Here is a tiny trained network, its code and every weight. The questions are about switching its units off for an input and a target symbol, where a switched-off unit gives its printed mean instead of its output.

import numpy as np


def w(rows, s, z=0):
    codes = np.array(rows[::2]) - 128.0
    scale = np.full(codes.shape[1], s)
    scale[-1] = z or s
    return codes * scale


def f(y):
    return y / 2 * (1 + np.tanh(0.7978845608 * (y + 0.044715 * y**3)))


def softmax(a):
    e = np.exp(a - a.max(-1, keepdims=True))
    return e / e.sum(-1, keepdims=True)


def log_softmax(a):
    a = a - a.max(-1, keepdims=True)
    return a - np.log(np.exp(a).sum(-1, keepdims=True))


def net(x, mask):
    ids = ['αβδζηλμξπστφψ'.index(c) for c in x.split()]
    T = len(ids)
    res = E[ids] + P[:T]
    r = res
    for j in range(3):
        rows = slice(4 * j, 4 * j + 4)
        q, k, v = (r @ M[0][rows].T for M in (Q, K, V))
        z = softmax(np.where(np.tri(T) > 0, q @ k.T / 4**0.5, -1e9)) @ v
        o = O[0][rows]
        res = res + np.where(mask[j], z, o[:, -1]) @ o[:, :-1]
    y = f(res @ A[0][:, :-1].T + A[0][:, -1])
    res = res + np.where(mask[3:15], y, B[0][:, -1]) @ B[0][:, :-1]
    return log_softmax(res[-1] @ U[:, :-1].T + U[:, -1])


Q, K, V, O, A, B = {}, {}, {}, {}, {}, {}
E = w([
[100,87,115],'α',
[117,76,130],'β',
[128,53,136],'δ',
[138,100,151],'ζ',
[181,48,183],'η',
[136,124,141],'λ',
[143,138,151],'μ',
[162,94,155],'ξ',
[167,24,64],'π',
[135,216,88],'σ',
[132,224,123],'τ',
[147,254,117],'φ',
[149,218,228],'ψ',
],0.0065)
P = w([
[137,79,115],'0',
[26,99,22],'1',
[207,87,159],'2',
[27,103,94],'3',
[225,113,145],'4',
[30,111,146],'5',
[239,136,129],'6',
[29,117,194],'7',
[250,165,111],'8',
[36,134,254],'9',
[223,157,58],'10',
],0.0084)
Q[0] = w([
[41,152,166],'h1',
[175,114,106],'h1',
[223,3,93],'h1',
[119,141,133],'h1',
[150,129,133],'h2',
[194,91,127],'h2',
[214,97,134],'h2',
[146,134,133],'h2',
[160,147,157],'h3',
[126,101,134],'h3',
[14,223,123],'h3',
[105,144,157],'h3',
],0.02)
K[0] = w([
[58,81,131],'h1',
[175,142,101],'h1',
[222,95,3],'h1',
[110,143,166],'h1',
[136,141,129],'h2',
[134,200,164],'h2',
[145,201,157],'h2',
[138,133,125],'h2',
[88,113,116],'h3',
[142,110,141],'h3',
[203,186,26],'h3',
[146,112,91],'h3',
],0.021)
V[0] = w([
[195,178,41],'h1',
[131,76,145],'h1',
[204,112,63],'h1',
[81,71,197],'h1',
[179,189,153],'h2',
[80,223,142],'h2',
[150,201,173],'h2',
[151,51,170],'h2',
[65,115,152],'h3',
[36,106,143],'h3',
[117,168,98],'h3',
[86,159,252],'h3',
],0.012)
O[0] = w([
[176,2,108,116],'h1',
[156,173,162,188],'h1',
[216,59,157,196],'h1',
[103,238,157,161],'h1',
[196,184,138,85],'h2',
[128,190,16,2],'h2',
[169,204,103,55],'h2',
[94,117,208,215],'h2',
[71,130,170,160],'h3',
[44,117,177,175],'h3',
[121,141,62,68],'h3',
[89,227,207,113],'h3',
],0.013,0.0033)
A[0] = w([
[126,126,131,109],'n1',
[117,135,87,111],'n2',
[213,95,119,65],'n3',
[178,162,105,190],'n4',
[249,146,140,9],'n5',
[186,139,203,53],'n6',
[229,143,173,236],'n7',
[90,119,135,77],'n8',
[107,174,134,176],'n9',
[125,182,165,237],'n10',
[70,74,134,252],'n11',
[142,90,89,90],'n12',
],0.016,0.0035)
B[0] = w([
[131,126,123,130],'n1',
[75,129,162,126],'n2',
[44,28,150,212],'n3',
[190,134,69,142],'n4',
[12,196,99,212],'n5',
[118,93,243,230],'n6',
[254,134,26,249],'n7',
[188,99,129,160],'n8',
[61,74,123,162],'n9',
[172,181,126,188],'n10',
[91,210,105,226],'n11',
[179,179,156,152],'n12',
],0.022,0.017)
U = w([
[93,220,113,194],'α',
[73,155,186,202],'β',
[92,144,249,1],'δ',
[182,129,172,68],'ζ',
[250,147,194,48],'η',
[189,110,168,96],'λ',
[212,102,153,157],'μ',
[211,81,178,212],'ξ',
[82,2,218,75],'π',
[109,48,126,199],'σ',
[175,86,89,179],'τ',
[158,111,45,16],'φ',
[247,155,65,136],'ψ',
],0.0048,0.0043)

Each question gives the input, a string of symbols that net reads in full, and the target symbol t.
The units are the heads (4 rows each of Q, K, V and O) and the neurons (one row each of A and B). Each row of codes is followed by its name. A weight is (code - 128) times the scale printed after its matrix; where a second scale follows, it is the last column's (O, A, B and U).
mask holds one flag per unit, heads first, then neurons. A switched-off unit (its flag False) gives its mean, the last column of its rows in O or B, instead of its output. The means were averaged over made-up inputs and are rounded, as every weight is.
A unit's drop is (log p(t) with every unit on - log p(t) with that unit switched off) / (log p(t) with every unit on - log p(t) with every unit switched off).
The circuit of an input: a set's keep is (log p(t) with only the set's units on - log p(t) with every unit switched off) / (log p(t) with every unit on - log p(t) with every unit switched off). Starting from the 12 units with the biggest drops (on a tie, the unit counted first), units are removed one at a time, each time the one whose removal leaves the highest keep (on an exact tie, the one counted first), for as long as the keep stays at least 0.8.
circuit, biggest first: the units of the circuit, biggest drop first
unit that matters most: the unit with the biggest drop
k most important neurons: the k neurons with the biggest drops, biggest first
which heads matter: for each layer, one digit per head in row order, 1 if its drop is at least 0.15 and else 0, layers parted by /
input β η ξ π, target α: circuit, biggest first : n11; h2
input η η μ η β η λ π σ, target σ: 2 most important neurons : n3; n7
input ζ α β τ σ δ ξ η, target α: which heads matter : 110
input π π η ζ λ φ φ ξ ζ ψ α, target ψ: which heads matter : 111
input ζ σ ξ π η μ δ α λ ψ λ, target ψ: circuit, biggest first : h2; n7
input η σ η π η, target π: unit that matters most : n6
input φ π σ β, target α: which heads matter : 010
input ξ ψ η ζ η ζ ξ, target ξ: which heads matter : 101
input ξ η λ φ ξ η μ η η α, target α: which heads matter : 100
input β ξ λ π φ ψ ξ ζ, target α: 4 most important neurons : n6; n7; n3; n10
input ξ η η η ξ η ξ π π η ξ, target π: circuit, biggest first : h1; n3
input π β λ ψ η, target ψ: circuit, biggest first : n7; h1
input λ δ η η η μ η η α, target η: 3 most important neurons : n6; n7; n3
input η β β, target η: 2 most important neurons : n3; n5
input α π η η η ξ η π δ, target π: unit that matters most : h1
input β η η μ ξ δ ψ η α, target ψ: circuit, biggest first : n7; h2
input τ η ξ λ ξ α ξ ζ η, target ξ: 3 most important neurons : n7; n6; n11
input μ λ μ φ η ξ η ζ ζ, target η: which heads matter : 001
input ψ ζ π ξ, target α: 4 most important neurons : n7; n6; n11; n3
input π π μ π λ, target π: circuit, biggest first : n3; n6; h1
input μ β η α, target α: which heads matter : 010
input π ψ η η π π π β η η η, target η: which heads matter : 001
input ξ π σ τ β σ ψ β η, target ψ: which heads matter : 011
input η π ζ μ, target α: unit that matters most : n11
input φ ξ π η σ, target σ: 2 most important neurons : n3; n5
input π μ μ τ β ψ π α π ξ α, target π: which heads matter : 101
input π β π δ, target α: unit that matters most : n11
input η σ ξ δ α η ξ β, target α: 2 most important neurons : n6; n7
